Here is a tiny trained network, its code and every weight. The questions are about switching its units off for an input and a class, where a switched-off unit gives its printed mean instead of its output.

import numpy as np


def w(rows, s, z=0):
    codes = np.array(rows[::2]) - 128.0
    scale = np.full(codes.shape[1], s)
    scale[-1] = z or s
    return codes * scale


def f(y):
    return y / 2 * (1 + np.tanh(0.7978845608 * (y + 0.044715 * y**3)))


def log_softmax(a):
    a = a - a.max(-1, keepdims=True)
    return a - np.log(np.exp(a).sum(-1, keepdims=True))


def net(x, mask):
    res = np.array(x, float).reshape(1, 4) / 4 @ E
    y = f(res @ A[0][:, :-1].T + A[0][:, -1])
    res = res + np.where(mask, y, B[0][:, -1]) @ B[0][:, :-1]
    return log_softmax(res[-1] @ U[:, :-1].T + U[:, -1])


A, B = {}, {}
E = w([
[128,138,162,123,97,132,117,159,148,132],'x0',
[68,125,133,125,75,97,123,51,129,30],'x1',
[65,124,161,59,177,198,152,109,230,156],'x2',
[204,1,140,201,172,197,108,55,220,84],'x3',
],0.0098)
A[0] = w([
[138,102,136,124,196,172,127,111,184,159,35],'n1',
[81,132,135,135,59,80,124,90,110,53,187],'n2',
[95,180,119,118,95,62,128,146,19,135,190],'n3',
[57,125,131,120,86,125,129,80,158,44,3],'n4',
[252,118,118,184,86,96,123,154,62,121,208],'n5',
[45,204,114,65,144,106,140,169,66,198,155],'n6',
],0.019,0.0037)
B[0] = w([
[250,173,116,123,105,121,132,170,140,140,192],'n1',
[64,172,100,92,100,140,166,179,76,169,187],'n2',
[136,193,102,117,14,139,131,215,109,101,227],'n3',
[100,75,160,156,184,109,98,74,141,123,183],'n4',
[55,67,166,119,202,121,119,42,149,125,209],'n5',
[103,44,157,153,228,117,111,28,149,128,255],'n6',
],0.011,0.029)
U = w([
[90,88,154,123,179,123,104,127,142,112,242],'0',
[136,79,166,131,203,139,105,125,179,135,152],'1',
[169,208,74,84,67,155,158,255,106,135,4],'2',
],0.009,0.0019)

Each question gives the input, the list of numbers given to net, and the class t.
The units are the neurons (one row each of A and B). Each row of codes is followed by its name. A weight is (code - 128) times the scale printed after its matrix; where a second scale follows, it is the last column's (A, B and U).
mask holds one flag per neuron, in row order. A switched-off neuron (its flag False) gives its mean, the last column of its row in B, instead of its output. The means were averaged over made-up inputs and are rounded, as every weight is.
A unit's drop is (log p(t) with every unit on - log p(t) with that unit switched off) / (log p(t) with every unit on - log p(t) with every unit switched off).
The circuit of an input: a set's keep is (log p(t) with only the set's units on - log p(t) with every unit switched off) / (log p(t) with every unit on - log p(t) with every unit switched off). Starting from all 6 units, units are removed one at a time, each time the one whose removal leaves the highest keep (on an exact tie, the one counted first), for as long as the keep stays at least 0.8.
circuit, biggest first: the units of the circuit, biggest drop first
top k neurons: the k neurons with the biggest drops, biggest first
input [1,8,-6,-5], class 2: top 2 neurons -> [n3 n2]
input [1,5,-6,-3], class 2: circuit, biggest first -> [n3]
input [-6,2,0,-4], class 2: top 4 neurons -> [n3 n5 n4 n2]
input [4,-1,8,1], class 2: top 3 neurons -> [n6 n5 n1]
input [-7,2,-5,0], class 2: top 3 neurons -> [n6 n3 n4]
input [0,-5,6,5], class 2: top 2 neurons -> [n6 n1]
input [-3,8,-4,0], class 2: top 2 neurons -> [n6 n2]
input [6,0,4,1], class 2: top 3 neurons -> [n6 n5 n4]
input [-2,-4,1,6], class 2: top 2 neurons -> [n6 n1]
input [5,5,-8,-5], class 2: top 2 neurons -> [n3 n2]
input [4,-3,7,4], class 2: top 2 neurons -> [n6 n1]
input [1,7,-8,-7], class 2: top 2 neurons -> [n3 n2]
